Below is a small trained network, with its code and all its weights. Each question gives an input and a target symbol and asks what happens when units are switched off, that is, made to give their printed mean instead of their output.

import numpy as np


def w(rows, s, z=0):
    codes = np.array(rows[::2]) - 128.0
    scale = np.full(codes.shape[1], s)
    scale[-1] = z or s
    return codes * scale


def f(y):
    return y / 2 * (1 + np.tanh(0.7978845608 * (y + 0.044715 * y**3)))


def softmax(a):
    e = np.exp(a - a.max(-1, keepdims=True))
    return e / e.sum(-1, keepdims=True)


def log_softmax(a):
    a = a - a.max(-1, keepdims=True)
    return a - np.log(np.exp(a).sum(-1, keepdims=True))


def net(x, mask):
    ids = ['ΛΣΨΩδζηθμξπτφ'.index(c) for c in x.split()]
    T = len(ids)
    res = E[ids] + P[:T]
    u = 0
    for l in range(2):
        q, k, v = (res @ M[l].T for M in (Q, K, V))
        z = softmax(np.where(np.tri(T) > 0, q @ k.T / 2**0.5, -1e9)) @ v
        res = res + np.where(mask[u], z, O[l][:, -1]) @ O[l][:, :-1]
        u += 1
        y = f(res @ A[l][:, :-1].T + A[l][:, -1])
        res = res + np.where(mask[u : u + 4], y, B[l][:, -1]) @ B[l][:, :-1]
        u += 4
    return log_softmax(res[-1] @ U[:, :-1].T + U[:, -1])


Q, K, V, O, A, B = {}, {}, {}, {}, {}, {}
E = w([
[193,124,103,171],'Λ',
[173,111,130,105],'Σ',
[208,198,160,167],'Ψ',
[134,76,170,108],'Ω',
[158,58,151,106],'δ',
[165,92,162,113],'ζ',
[163,212,116,117],'η',
[215,114,183,143],'θ',
[137,101,163,118],'μ',
[129,160,66,239],'ξ',
[145,5,133,19],'π',
[211,143,71,204],'τ',
[121,130,104,174],'φ',
],0.025)
P = w([
[60,100,243,215],'0',
[95,126,198,187],'1',
[252,135,43,111],'2',
[125,156,164,151],'3',
[124,144,151,147],'4',
[205,162,34,127],'5',
[156,170,102,144],'6',
[151,180,78,142],'7',
[167,183,61,137],'8',
[131,200,116,157],'9',
[167,194,83,150],'10',
[220,170,71,147],'11',
],0.0039)
Q[0] = w([
[123,52,244,23],'L0H0',
[107,85,254,93],'L0H0',
],0.0059)
K[0] = w([
[61,114,126,65],'L0H0',
[135,140,10,140],'L0H0',
],0.011)
V[0] = w([
[96,40,84,137],'L0H0',
[35,1,123,234],'L0H0',
],0.0082)
O[0] = w([
[119,71,7,137,253],'L0H0',
[109,81,145,103,193],'L0H0',
],0.011,0.0015)
A[0] = w([
[144,138,37,157,97],'L0N0',
[67,41,120,61,3],'L0N1',
[117,182,102,135,159],'L0N2',
[121,126,245,58,215],'L0N3',
],0.011,0.0054)
B[0] = w([
[77,176,159,179,238],'L0N0',
[54,151,143,83,253],'L0N1',
[102,2,195,23,189],'L0N2',
[228,147,27,129,224],'L0N3',
],0.0084,0.0056)
Q[1] = w([
[72,98,100,187],'L1H0',
[101,107,59,1],'L1H0',
],0.0091)
K[1] = w([
[123,37,1,98],'L1H0',
[100,217,219,193],'L1H0',
],0.0094)
V[1] = w([
[117,171,142,154],'L1H0',
[201,9,152,140],'L1H0',
],0.013)
O[1] = w([
[69,32,171,74,85],'L1H0',
[65,2,254,92,254],'L1H0',
],0.0059,0.006)
A[1] = w([
[122,105,147,3,56],'L1N0',
[99,56,165,162,209],'L1N1',
[130,164,58,145,4],'L1N2',
[156,155,179,165,214],'L1N3',
],0.011,0.0037)
B[1] = w([
[228,254,169,229,249],'L1N0',
[50,84,46,151,254],'L1N1',
[115,156,123,39,136],'L1N2',
[138,131,199,71,221],'L1N3',
],0.0077,0.0083)
U = w([
[112,119,158,136,37],'Λ',
[111,119,155,140,39],'Σ',
[159,64,187,178,217],'Ψ',
[135,114,138,106,215],'Ω',
[111,111,248,110,108],'δ',
[143,88,191,211,33],'ζ',
[130,77,167,142,91],'η',
[163,90,98,174,85],'θ',
[68,74,74,66,254],'μ',
[150,111,59,97,178],'ξ',
[130,186,129,221,135],'π',
[132,127,123,120,109],'τ',
[75,122,114,208,46],'φ',
],0.013,0.0062)

Each question gives the input, a string of symbols that net reads in full, and the target symbol t.
The units are the heads (2 rows each of Q, K, V and O) and the neurons (one row each of A and B). Each row of codes is followed by its name. A weight is (code - 128) times the scale printed after its matrix; where a second scale follows, it is the last column's (O, A, B and U).
mask holds one flag per unit, layer by layer, with each layer's heads first. A switched-off unit (its flag False) gives its mean, the last column of its rows in O or B, instead of its output. The means were averaged over made-up inputs and are rounded, as every weight is.
A unit's drop is (log p(t) with every unit on - log p(t) with that unit switched off) / (log p(t) with every unit on - log p(t) with every unit switched off).
The circuit of an input: a set's keep is (log p(t) with only the set's units on - log p(t) with every unit switched off) / (log p(t) with every unit on - log p(t) with every unit switched off). Starting from all 10 units, units are removed one at a time, each time the one whose removal leaves the highest keep (on an exact tie, the one counted first), for as long as the keep stays at least 0.8.
units of the circuit, in order: the units of the circuit, biggest drop first
k most important neurons: the k neurons with the biggest drops, biggest first
k most important neurons of layer l: the k neurons of layer l with the biggest drops, biggest first
drop of u: that unit's drop, to one decimal
input ζ Σ ζ ξ Σ, target ξ: 2 most important neurons -> (L0N0; L0N3)
input τ δ ξ π δ, target μ: units of the circuit, in order -> (L0H0)
input π φ π Ψ ζ η ζ φ, target δ: 2 most important neurons -> (L1N3; L1N0)
input ζ ζ Ψ Λ, target δ: units of the circuit, in order -> (L0H0; L1N3; L1H0)
input π ζ Σ Ψ ζ θ Ψ Ψ ξ η, target δ: units of the circuit, in order -> (L0N2; L0H0)
input ξ π Ω, target μ: 3 most important neurons -> (L0N2; L1N1; L0N3)
input Σ θ ξ ζ ξ ζ Ψ ξ ζ, target ξ: units of the circuit, in order -> (L0N0; L1H0)
input π ζ ζ, target μ: units of the circuit, in order -> (L0H0; L0N2; L1N0)
input Ψ ξ ξ, target δ: units of the circuit, in order -> (L0H0; L0N2; L1N3)
input η ξ τ η ζ ξ ζ π δ, target μ: 3 most important neurons -> (L1N0; L0N2; L0N3)
input π φ φ π ζ τ μ ζ π μ, target μ: 3 most important neurons -> (L1N0; L0N2; L0N0)
input ζ ζ ξ φ, target μ: 3 most important neurons -> (L1N1; L1N0; L0N3)
input τ ξ Ψ Λ ζ ξ ξ Λ, target δ: units of the circuit, in order -> (L0H0; L0N3; L1H0)
input θ ξ φ η τ, target Ψ: 2 most important neurons of layer 0 -> (L0N3; L0N1)
input Ψ Λ π ζ, target μ: most important neuron -> (L1N0)
input ζ τ δ τ ζ φ, target μ: 2 most important neurons -> (L1N0; L1N1)
input Ω ξ π Σ Σ Ψ τ ξ, target δ: 3 most important neurons of layer 1 -> (L1N3; L1N0; L1N1)
input ξ ξ Ω ξ Σ, target ξ: 3 most important neurons -> (L0N0; L0N3; L0N2)
input π π Σ, target μ: 2 most important neurons of layer 1 -> (L1N0; L1N2)
input ζ ζ ξ, target φ: most important neuron -> (L1N1)
input τ Ψ π ζ π Ψ φ ζ ξ τ ζ τ, target δ: 2 most important neurons -> (L1N3; L1N0)
input ξ ζ ξ, target φ: 2 most important neurons of layer 0 -> (L0N0; L0N3)
input ξ π ξ δ ζ π ξ Σ, target μ: drop of L1N0 -> 1.5
